Below are the code and all the weights of a small trained network. Each question names an input and a class and asks about switching units off, where a switched-off unit gives its printed mean instead of its output.

import numpy as np


def w(rows, s, z=0):
    codes = np.array(rows[::2]) - 128.0
    scale = np.full(codes.shape[1], s)
    scale[-1] = z or s
    return codes * scale


def norm(h):
    return h / np.sqrt((h * h).mean(-1, keepdims=True) + 1e-5)


def f(y):
    return np.maximum(y, 0)


def log_softmax(a):
    a = a - a.max(-1, keepdims=True)
    return a - np.log(np.exp(a).sum(-1, keepdims=True))


def net(x, mask):
    res = np.array(x, float).reshape(1, 8) / 4 @ E
    u = 0
    for l in range(3):
        y = f(norm(res) @ A[l][:, :-1].T + A[l][:, -1])
        res = res + np.where(mask[u : u + 3], y, B[l][:, -1]) @ B[l][:, :-1]
        u += 3
    return log_softmax(norm(res)[-1] @ U[:, :-1].T + U[:, -1])


A, B = {}, {}
E = w([
[122,120,142,143,113,124,127,105,133,131],'x0',
[157,214,116,116,147,90,51,64,144,72],'x1',
[113,112,125,175,97,112,180,153,92,1],'x2',
[129,132,124,121,132,131,128,141,129,128],'x3',
[73,104,38,129,101,2,104,126,85,168],'x4',
[129,131,126,123,129,132,130,136,129,125],'x5',
[165,154,89,169,140,107,165,116,155,128],'x6',
[46,177,126,186,198,162,135,111,92,143],'x7',
],0.012)
A[0] = w([
[165,176,190,132,130,207,135,164,153,94,186],'L0N0',
[209,154,47,205,138,118,190,101,142,155,254],'L0N1',
[116,67,175,130,119,154,2,163,33,119,211],'L0N2',
],0.0076,0.0083)
B[0] = w([
[101,77,49,86,143,81,150,69,92,129,237],'L0N0',
[57,161,200,75,114,116,136,155,191,117,254],'L0N1',
[97,187,157,136,146,85,174,158,247,114,210],'L0N2',
],0.013,0.0092)
A[1] = w([
[117,114,81,168,103,42,101,143,70,166,17],'L1N0',
[177,198,105,148,135,112,57,80,130,82,80],'L1N1',
[200,134,206,114,160,255,160,98,132,84,3],'L1N2',
],0.013,0.0044)
B[1] = w([
[144,71,41,160,169,174,43,62,142,52,176],'L1N0',
[79,8,144,154,96,161,197,206,112,193,254],'L1N1',
[105,110,25,179,129,96,56,105,153,106,204],'L1N2',
],0.017,0.0041)
A[2] = w([
[135,138,145,185,75,132,153,158,45,7,69],'L2N0',
[71,198,138,205,175,160,110,131,66,139,100],'L2N1',
[250,101,135,108,49,87,99,144,147,114,3],'L2N2',
],0.014,0.0027)
B[2] = w([
[132,187,150,94,109,172,48,75,138,251,254],'L2N0',
[254,104,155,109,116,113,132,152,56,64,234],'L2N1',
[217,156,157,188,208,134,177,86,46,104,232],'L2N2',
],0.016,0.0044)
U = w([
[127,89,4,165,119,113,83,97,151,73,91],'0',
[119,121,146,106,110,99,143,122,123,116,254],'1',
[181,160,147,115,124,160,48,124,138,245,45],'2',
[122,123,140,114,110,92,151,132,128,101,223],'3',
[121,124,148,126,110,95,156,130,131,104,207],'4',
[199,109,155,172,138,107,158,132,56,106,66],'5',
[107,44,113,186,61,158,187,194,115,172,27],'6',
[120,170,149,146,124,112,156,142,202,74,58],'7',
],0.014,0.0068)

Each question gives the input, the list of numbers given to net, and the class t.
The units are the neurons (one row each of A and B). Each row of codes is followed by its name. A weight is (code - 128) times the scale printed after its matrix; where a second scale follows, it is the last column's (A, B and U).
mask holds one flag per neuron, layer by layer. A switched-off neuron (its flag False) gives its mean, the last column of its row in B, instead of its output. The means were averaged over made-up inputs and are rounded, as every weight is.
A unit's drop is (log p(t) with every unit on - log p(t) with that unit switched off) / (log p(t) with every unit on - log p(t) with every unit switched off).
The circuit of an input: a set's keep is (log p(t) with only the set's units on - log p(t) with every unit switched off) / (log p(t) with every unit on - log p(t) with every unit switched off). Starting from all 9 units, units are removed one at a time, each time the one whose removal leaves the highest keep (on an exact tie, the one counted first), for as long as the keep stays at least 0.8.
units of the circuit, in order: the units of the circuit, biggest drop first
most important unit: the unit with the biggest drop
k most important neurons: the k neurons with the biggest drops, biggest first
top k neurons in layer l: the k neurons of layer l with the biggest drops, biggest first
input [-6,2,-3,1,-3,2,-2,7], class 5: 3 most important neurons : [L2N1, L0N1, L2N0]
input [-2,1,-5,-2,0,5,-7,-5], class 7: top 2 neurons in layer 0 : [L0N2, L0N0]
input [-4,-3,8,-5,6,-6,3,6], class 2: units of the circuit, in order : [L2N0, L0N0]
input [-3,-1,6,-2,-6,3,-2,4], class 0: most important unit : L1N2
input [-4,-1,-3,-2,-1,-5,-3,-7], class 5: 2 most important neurons : [L2N2, L0N1]
input [-6,-5,6,6,4,-7,0,-8], class 5: 3 most important neurons : [L2N2, L1N1, L0N0]
input [-1,-6,8,-8,7,-2,3,2], class 2: units of the circuit, in order : [L2N0, L0N0, L1N1]
input [5,7,7,-2,4,0,-4,-7], class 2: 2 most important neurons : [L2N0, L0N0]
input [4,5,-3,-1,-3,-1,5,-8], class 5: 2 most important neurons : [L2N2, L0N2]
input [-2,-6,-7,5,3,-2,-5,-8], class 5: units of the circuit, in order : [L2N2, L0N1, L1N1]
input [-5,0,-6,-3,8,4,0,2], class 0: 2 most important neurons : [L1N0, L2N0]
input [-1,2,2,-2,-5,-8,4,0], class 1: units of the circuit, in order : [L0N0, L0N1]
input [-7,6,-2,-1,-7,-1,-7,1], class 0: 2 most important neurons : [L1N2, L0N1]
input [2,-5,-5,3,-3,3,8,4], class 7: most important unit : L0N1
input [2,-8,4,5,8,5,-6,-6], class 0: 3 most important neurons : [L1N0, L0N1, L1N1]
input [-4,-1,-3,-6,-6,2,-4,-3], class 0: 2 most important neurons : [L0N1, L1N2]
input [4,0,0,-5,4,5,6,-2], class 7: 2 most important neurons : [L0N1, L0N0]
input [-1,0,-3,5,-5,-7,4,0], class 1: top 2 neurons in layer 0 : [L0N0, L0N2]
input [0,4,-3,2,1,0,2,5], class 5: top 2 neurons in layer 2 : [L2N1, L2N0]
input [-8,-8,8,0,0,7,3,4], class 2: 2 most important neurons : [L2N0, L1N1]
input [-2,6,7,-7,6,-1,-5,6], class 2: 3 most important neurons : [L2N0, L0N0, L0N1]
input [-8,-1,-7,8,-8,6,8,8], class 0: most important unit : L1N2
input [-1,-5,2,3,7,0,6,-7], class 0: 2 most important neurons : [L1N0, L0N2]
input [-2,8,7,-5,-6,-5,7,8], class 5: 3 most important neurons : [L2N1, L0N2, L1N1]
input [6,6,-1,-6,-4,2,7,-8], class 5: 2 most important neurons : [L2N2, L0N2]
input [-3,-2,-4,2,4,6,-8,-7], class 7: units of the circuit, in order : [L0N2, L0N0]
input [6,3,-1,3,-1,6,-7,3], class 7: units of the circuit, in order : [L0N2]
input [2,5,-7,-4,2,-6,-8,1], class 7: top 2 neurons in layer 0 : [L0N2, L0N0]
input [-3,4,-5,8,-4,1,-6,7], class 4: top 2 neurons in layer 0 : [L0N2, L0N0]
